Below is a small trained network, with its code and all its weights. Each question gives an input and a class and asks what happens when units are switched off, that is, made to give their printed mean instead of their output.

import numpy as np


def w(rows, s, z=0):
    codes = np.array(rows[::2]) - 128.0
    scale = np.full(codes.shape[1], s)
    scale[-1] = z or s
    return codes * scale


def f(y):
    return y / 2 * (1 + np.tanh(0.7978845608 * (y + 0.044715 * y**3)))


def log_softmax(a):
    a = a - a.max(-1, keepdims=True)
    return a - np.log(np.exp(a).sum(-1, keepdims=True))


def net(x, mask):
    res = np.array(x, float).reshape(1, 4) / 4 @ E
    y = f(res @ A[0][:, :-1].T + A[0][:, -1])
    res = res + np.where(mask, y, B[0][:, -1]) @ B[0][:, :-1]
    return log_softmax(res[-1] @ U[:, :-1].T + U[:, -1])


A, B = {}, {}
E = w([
[66,34,254],'x0',
[31,246,40],'x1',
[129,133,127],'x2',
[97,41,44],'x3',
],0.0063)
A[0] = w([
[174,161,98,88],'n0',
[4,179,153,121],'n1',
[118,140,93,76],'n2',
[115,52,159,179],'n3',
[63,156,120,126],'n4',
[166,105,131,119],'n5',
[29,98,170,137],'n6',
[124,152,121,99],'n7',
[181,116,137,120],'n8',
[77,184,168,134],'n9',
[150,129,109,61],'n10',
[187,88,130,100],'n11',
[147,182,174,127],'n12',
[178,131,92,126],'n13',
[174,134,112,81],'n14',
[172,141,172,121],'n15',
[99,118,154,68],'n16',
[78,143,206,120],'n17',
[85,109,126,189],'n18',
[128,197,85,145],'n19',
[158,149,97,90],'n20',
[85,196,133,111],'n21',
[75,88,180,78],'n22',
[176,82,177,143],'n23',
[140,194,185,103],'n24',
[96,99,97,106],'n25',
[135,133,132,51],'n26',
[70,133,77,126],'n27',
[106,162,120,64],'n28',
[221,155,121,144],'n29',
[98,82,145,86],'n30',
[93,173,122,75],'n31',
[140,115,148,83],'n32',
[89,60,68,96],'n33',
[188,112,155,88],'n34',
[138,172,141,147],'n35',
[128,146,109,89],'n36',
[143,108,143,74],'n37',
[102,138,148,254],'n38',
],0.016,0.0066)
B[0] = w([
[81,194,147,169],'n0',
[117,49,167,224],'n1',
[109,148,138,142],'n2',
[191,122,121,254],'n3',
[103,76,153,179],'n4',
[109,94,151,156],'n5',
[108,229,166,219],'n6',
[103,131,124,135],'n7',
[111,90,143,163],'n8',
[155,104,103,190],'n9',
[91,156,134,119],'n10',
[72,71,153,181],'n11',
[132,133,38,185],'n12',
[117,169,173,165],'n13',
[98,154,152,135],'n14',
[132,95,102,179],'n15',
[77,162,134,135],'n16',
[124,205,147,210],'n17',
[166,122,136,174],'n18',
[184,140,149,235],'n19',
[88,169,155,153],'n20',
[127,64,146,198],'n21',
[73,199,120,200],'n22',
[137,66,125,247],'n23',
[108,136,2,190],'n24',
[124,118,83,142],'n25',
[87,143,122,110],'n26',
[143,100,153,186],'n27',
[81,115,135,141],'n28',
[162,153,158,201],'n29',
[111,160,122,165],'n30',
[93,103,140,161],'n31',
[93,131,140,136],'n32',
[139,144,4,176],'n33',
[90,92,140,176],'n34',
[144,117,109,169],'n35',
[101,138,135,135],'n36',
[76,121,146,136],'n37',
[205,95,136,219],'n38',
],0.018,0.0081)
U = w([
[215,151,156,254],'0',
[89,78,174,52],'1',
[117,158,2,118],'2',
[137,236,202,46],'3',
],0.0074,0.0042)

Each question gives the input, the list of numbers given to net, and the class t.
The units are the neurons (one row each of A and B). Each row of codes is followed by its name. A weight is (code - 128) times the scale printed after its matrix; where a second scale follows, it is the last column's (A, B and U).
mask holds one flag per neuron, in row order. A switched-off neuron (its flag False) gives its mean, the last column of its row in B, instead of its output. The means were averaged over made-up inputs and are rounded, as every weight is.
A unit's drop is (log p(t) with every unit on - log p(t) with that unit switched off) / (log p(t) with every unit on - log p(t) with every unit switched off).
The circuit of an input: a set's keep is (log p(t) with only the set's units on - log p(t) with every unit switched off) / (log p(t) with every unit on - log p(t) with every unit switched off). Starting from the 12 units with the biggest drops (on a tie, the unit counted first), units are removed one at a time, each time the one whose removal leaves the highest keep (on an exact tie, the one counted first), for as long as the keep stays at least 0.8.
circuit, biggest first: the units of the circuit, biggest drop first
unit that matters most: the unit with the biggest drop
top k neurons: the k neurons with the biggest drops, biggest first
drop when u is switched off: that unit's drop, to one decimal
input [4,-1,-1,-7], class 2: circuit, biggest first	n24; n12
input [-4,-5,1,7], class 2: circuit, biggest first	n33
input [-7,-8,4,0], class 1: circuit, biggest first	n11; n34
input [-2,4,-2,0], class 1: circuit, biggest first	n3; n33
input [-8,5,-1,-3], class 3: top 2 neurons	n0; n20
input [-8,-7,7,3], class 3: circuit, biggest first	n13; n0; n38
input [-2,-7,3,-8], class 2: top 3 neurons	n24; n12; n1
input [6,-4,3,5], class 3: top 3 neurons	n6; n22; n24
input [-6,-3,-4,-4], class 3: top 2 neurons	n0; n3
input [8,-2,3,-7], class 3: top 2 neurons	n17; n6
input [4,8,5,2], class 1: top 2 neurons	n1; n4
input [-2,3,5,-7], class 2: top 2 neurons	n24; n12
input [-7,-4,1,-7], class 2: top 3 neurons	n24; n12; n6
input [2,7,-3,3], class 1: top neuron	n1
input [-8,-8,5,4], class 1: top 2 neurons	n11; n6
input [-7,1,3,-6], class 3: top 3 neurons	n0; n29; n19
input [4,6,6,-8], class 2: drop when n12 is switched off	0.7
input [-7,-8,1,-8], class 1: drop when n34 is switched off	0.3
input [3,-6,-3,-1], class 1: drop when n23 is switched off	0.2
input [2,-1,-3,8], class 2: unit that matters most	n33
